Below are the code and all the weights of a small trained network. Each question names an input and a class and asks about switching units off, where a switched-off unit gives its printed mean instead of its output.

import numpy as np


def w(rows, s, z=0):
    codes = np.array(rows[::2]) - 128.0
    scale = np.full(codes.shape[1], s)
    scale[-1] = z or s
    return codes * scale


def norm(h):
    return h / np.sqrt((h * h).mean(-1, keepdims=True) + 1e-5)


def f(y):
    return y / 2 * (1 + np.tanh(0.7978845608 * (y + 0.044715 * y**3)))


def log_softmax(a):
    a = a - a.max(-1, keepdims=True)
    return a - np.log(np.exp(a).sum(-1, keepdims=True))


def net(x, mask):
    res = np.array(x, float).reshape(1, 4) / 4 @ E
    u = 0
    for l in range(2):
        y = f(norm(res) @ A[l][:, :-1].T + A[l][:, -1])
        res = res + np.where(mask[u : u + 8], y, B[l][:, -1]) @ B[l][:, :-1]
        u += 8
    return log_softmax(norm(res)[-1] @ U[:, :-1].T + U[:, -1])


A, B = {}, {}
E = w([
[84,62,159,230,183,168,194,45,53,84],'x0',
[149,100,154,183,42,36,75,149,43,87],'x1',
[82,195,211,121,169,124,28,142,202,131],'x2',
[164,252,94,169,149,135,96,248,96,124],'x3',
],0.0028)
A[0] = w([
[114,170,140,144,108,115,48,182,170,135,19],'L0N0',
[143,97,95,67,160,146,133,96,158,177,3],'L0N1',
[133,153,69,130,137,161,108,164,88,165,6],'L0N2',
[62,146,133,133,254,147,116,157,165,117,70],'L0N3',
[89,152,171,175,186,149,94,178,98,83,73],'L0N4',
[169,166,105,137,112,110,137,197,64,98,37],'L0N5',
[153,90,107,148,139,165,198,19,102,100,28],'L0N6',
[116,183,159,92,224,235,223,141,100,162,93],'L0N7',
],0.0051,0.0019)
B[0] = w([
[127,109,215,82,175,196,46,57,63,62,210],'L0N0',
[183,114,75,122,182,122,83,33,167,85,154],'L0N1',
[128,50,165,222,94,187,148,200,84,197,133],'L0N2',
[53,57,164,98,130,111,44,76,72,81,209],'L0N3',
[141,198,129,56,101,112,103,112,137,143,202],'L0N4',
[161,71,220,254,46,122,174,136,200,114,194],'L0N5',
[54,148,117,82,198,211,119,109,141,129,249],'L0N6',
[119,164,170,95,107,77,67,104,45,167,254],'L0N7',
],0.0043,0.0028)
A[1] = w([
[121,241,64,148,185,248,153,165,91,169,71],'L1N0',
[144,65,96,177,104,122,162,141,144,148,150],'L1N1',
[22,91,118,124,206,200,190,38,112,49,151],'L1N2',
[84,188,173,56,225,179,49,130,119,121,50],'L1N3',
[136,104,159,178,126,101,125,145,75,103,56],'L1N4',
[152,146,200,148,76,91,66,125,87,92,151],'L1N5',
[144,90,92,3,117,98,142,132,104,165,159],'L1N6',
[31,82,95,137,200,160,196,49,74,104,7],'L1N7',
],0.0059,0.0013)
B[1] = w([
[37,96,164,119,62,19,98,71,143,66,155],'L1N0',
[125,166,214,35,154,158,126,81,120,102,144],'L1N1',
[123,179,215,64,23,75,61,141,93,98,255],'L1N2',
[207,39,209,96,118,186,104,91,53,77,250],'L1N3',
[110,147,47,47,192,122,83,182,204,151,152],'L1N4',
[22,147,71,116,138,60,171,49,141,154,215],'L1N5',
[83,155,179,133,243,176,29,104,95,116,166],'L1N6',
[188,83,216,75,135,187,3,72,65,94,225],'L1N7',
],0.0051,0.007)
U = w([
[244,99,122,186,87,205,246,243,149,144,114],'0',
[107,111,245,68,141,153,2,67,72,102,199],'1',
[37,181,91,156,72,4,166,141,173,148,111],'2',
[150,123,41,140,244,232,134,134,185,181,1],'3',
],0.0085,0.0026)

Each question gives the input, the list of numbers given to net, and the class t.
The units are the neurons (one row each of A and B). Each row of codes is followed by its name. A weight is (code - 128) times the scale printed after its matrix; where a second scale follows, it is the last column's (A, B and U).
mask holds one flag per neuron, layer by layer. A switched-off neuron (its flag False) gives its mean, the last column of its row in B, instead of its output. The means were averaged over made-up inputs and are rounded, as every weight is.
A unit's drop is (log p(t) with every unit on - log p(t) with that unit switched off) / (log p(t) with every unit on - log p(t) with every unit switched off).
The circuit of an input: a set's keep is (log p(t) with only the set's units on - log p(t) with every unit switched off) / (log p(t) with every unit on - log p(t) with every unit switched off). Starting from the 12 units with the biggest drops (on a tie, the unit counted first), units are removed one at a time, each time the one whose removal leaves the highest keep (on an exact tie, the one counted first), for as long as the keep stays at least 0.8.
circuit, biggest first: the units of the circuit, biggest drop first
most important unit: the unit with the biggest drop
k most important neurons: the k neurons with the biggest drops, biggest first
k most important neurons of layer l: the k neurons of layer l with the biggest drops, biggest first
drop of u: that unit's drop, to one decimal
input [-7,4,-5,-1], class 2: circuit, biggest first : (L1N7 L1N3)
input [4,-5,-6,8], class 2: circuit, biggest first : (L1N3 L1N0 L0N0)
input [-8,-3,-7,-5], class 3: most important unit : L1N2
input [-8,-7,-8,8], class 2: 3 most important neurons : (L1N0 L1N3 L1N7)
input [-5,-6,-4,8], class 2: 2 most important neurons : (L1N0 L1N7)
input [0,-1,-3,2], class 0: 2 most important neurons : (L0N5 L1N7)
input [8,1,-4,8], class 2: 2 most important neurons of layer 1 : (L1N3 L1N7)
input [3,7,-7,4], class 0: 4 most important neurons : (L0N7 L1N2 L1N0 L0N3)
input [-5,7,-3,5], class 2: 2 most important neurons : (L1N5 L1N3)
input [-7,-4,-1,-8], class 3: 4 most important neurons of layer 1 : (L1N2 L1N7 L1N3 L1N0)
input [-5,1,-2,4], class 0: 4 most important neurons of layer 1 : (L1N0 L1N2 L1N6 L1N7)
input [-2,8,-8,0], class 2: drop of L1N7 : 0.4
input [8,6,-8,7], class 0: drop of L0N5 : 0.6
